Below are the code and all the weights of a small trained network. Each question names an input and a class and asks about switching units off, where a switched-off unit gives its printed mean instead of its output.

import numpy as np


def w(rows, s, z=0):
    codes = np.array(rows[::2]) - 128.0
    scale = np.full(codes.shape[1], s)
    scale[-1] = z or s
    return codes * scale


def f(y):
    return np.maximum(y, 0)


def log_softmax(a):
    a = a - a.max(-1, keepdims=True)
    return a - np.log(np.exp(a).sum(-1, keepdims=True))


def net(x, mask):
    res = np.array(x, float).reshape(1, 6) / 4 @ E
    y = f(res @ A[0][:, :-1].T + A[0][:, -1])
    res = res + np.where(mask, y, B[0][:, -1]) @ B[0][:, :-1]
    return log_softmax(res[-1] @ U[:, :-1].T + U[:, -1])


A, B = {}, {}
E = w([
[119,60,173,150,117,121,153,99],'x0',
[115,135,111,124,152,131,105,97],'x1',
[91,126,103,136,165,107,146,138],'x2',
[110,225,181,184,128,51,159,102],'x3',
[161,136,91,132,124,110,180,153],'x4',
[69,162,72,96,1,151,167,100],'x5',
],0.0087)
A[0] = w([
[161,155,168,150,207,172,153,125,90],'n0',
[120,49,97,94,160,181,93,175,132],'n1',
[121,228,254,145,122,70,144,135,79],'n2',
[202,137,118,102,159,219,155,84,137],'n3',
[117,104,173,123,217,109,134,135,1],'n4',
[155,233,195,197,166,35,145,60,65],'n5',
[203,129,175,171,213,124,103,160,85],'n6',
[192,128,169,152,197,115,113,133,93],'n7',
],0.0068,0.003)
B[0] = w([
[108,176,154,18,96,76,160,39,187],'n0',
[249,66,47,121,117,137,115,205,220],'n1',
[94,61,149,106,192,122,107,255,230],'n2',
[118,137,93,185,79,185,49,193,174],'n3',
[68,86,113,161,33,149,132,139,183],'n4',
[200,50,32,203,195,21,83,224,255],'n5',
[45,199,177,60,55,193,229,87,236],'n6',
[93,160,189,81,30,184,245,45,213],'n7',
],0.0066,0.0064)
U = w([
[203,50,134,234,175,81,73,235,8],'0',
[22,244,200,123,54,143,255,76,248],'1',
],0.0064,0.00017)

Each question gives the input, the list of numbers given to net, and the class t.
The units are the neurons (one row each of A and B). Each row of codes is followed by its name. A weight is (code - 128) times the scale printed after its matrix; where a second scale follows, it is the last column's (A, B and U).
mask holds one flag per neuron, in row order. A switched-off neuron (its flag False) gives its mean, the last column of its row in B, instead of its output. The means were averaged over made-up inputs and are rounded, as every weight is.
A unit's drop is (log p(t) with every unit on - log p(t) with that unit switched off) / (log p(t) with every unit on - log p(t) with every unit switched off).
The circuit of an input: a set's keep is (log p(t) with only the set's units on - log p(t) with every unit switched off) / (log p(t) with every unit on - log p(t) with every unit switched off). Starting from all 8 units, units are removed one at a time, each time the one whose removal leaves the highest keep (on an exact tie, the one counted first), for as long as the keep stays at least 0.8.
units of the circuit, in order: the units of the circuit, biggest drop first
most important unit: the unit with the biggest drop
k most important neurons: the k neurons with the biggest drops, biggest first
drop when u is switched off: that unit's drop, to one decimal
input [8,-5,-4,-4,6,-7], class 1: units of the circuit, in order -> [n6; n7]
input [-6,5,2,3,7,3], class 0: units of the circuit, in order -> [n6]
input [-1,1,6,-5,-6,-7], class 1: units of the circuit, in order -> [n6; n5]
input [6,4,7,7,1,6], class 0: units of the circuit, in order -> [n5; n6]
input [4,3,-4,-1,2,-2], class 1: 2 most important neurons -> [n5; n2]
input [-3,3,-3,7,-8,6], class 0: units of the circuit, in order -> [n5; n6]
input [3,-2,-7,2,-7,2], class 0: 4 most important neurons -> [n6; n7; n0; n2]
input [3,2,6,5,-7,-6], class 1: 3 most important neurons -> [n6; n7; n0]
input [-6,-5,4,7,2,7], class 0: 2 most important neurons -> [n5; n6]
input [-1,-7,5,-7,-2,6], class 0: 2 most important neurons -> [n6; n1]
input [-8,6,-8,7,-1,0], class 0: drop when n2 is switched off -> 0.0
input [4,8,3,-4,0,-6], class 1: drop when n6 is switched off -> 0.2
input [-8,1,-5,5,2,-8], class 1: drop when n7 is switched off -> 0.6
input [-6,3,-7,1,-1,-3], class 1: most important unit -> n1
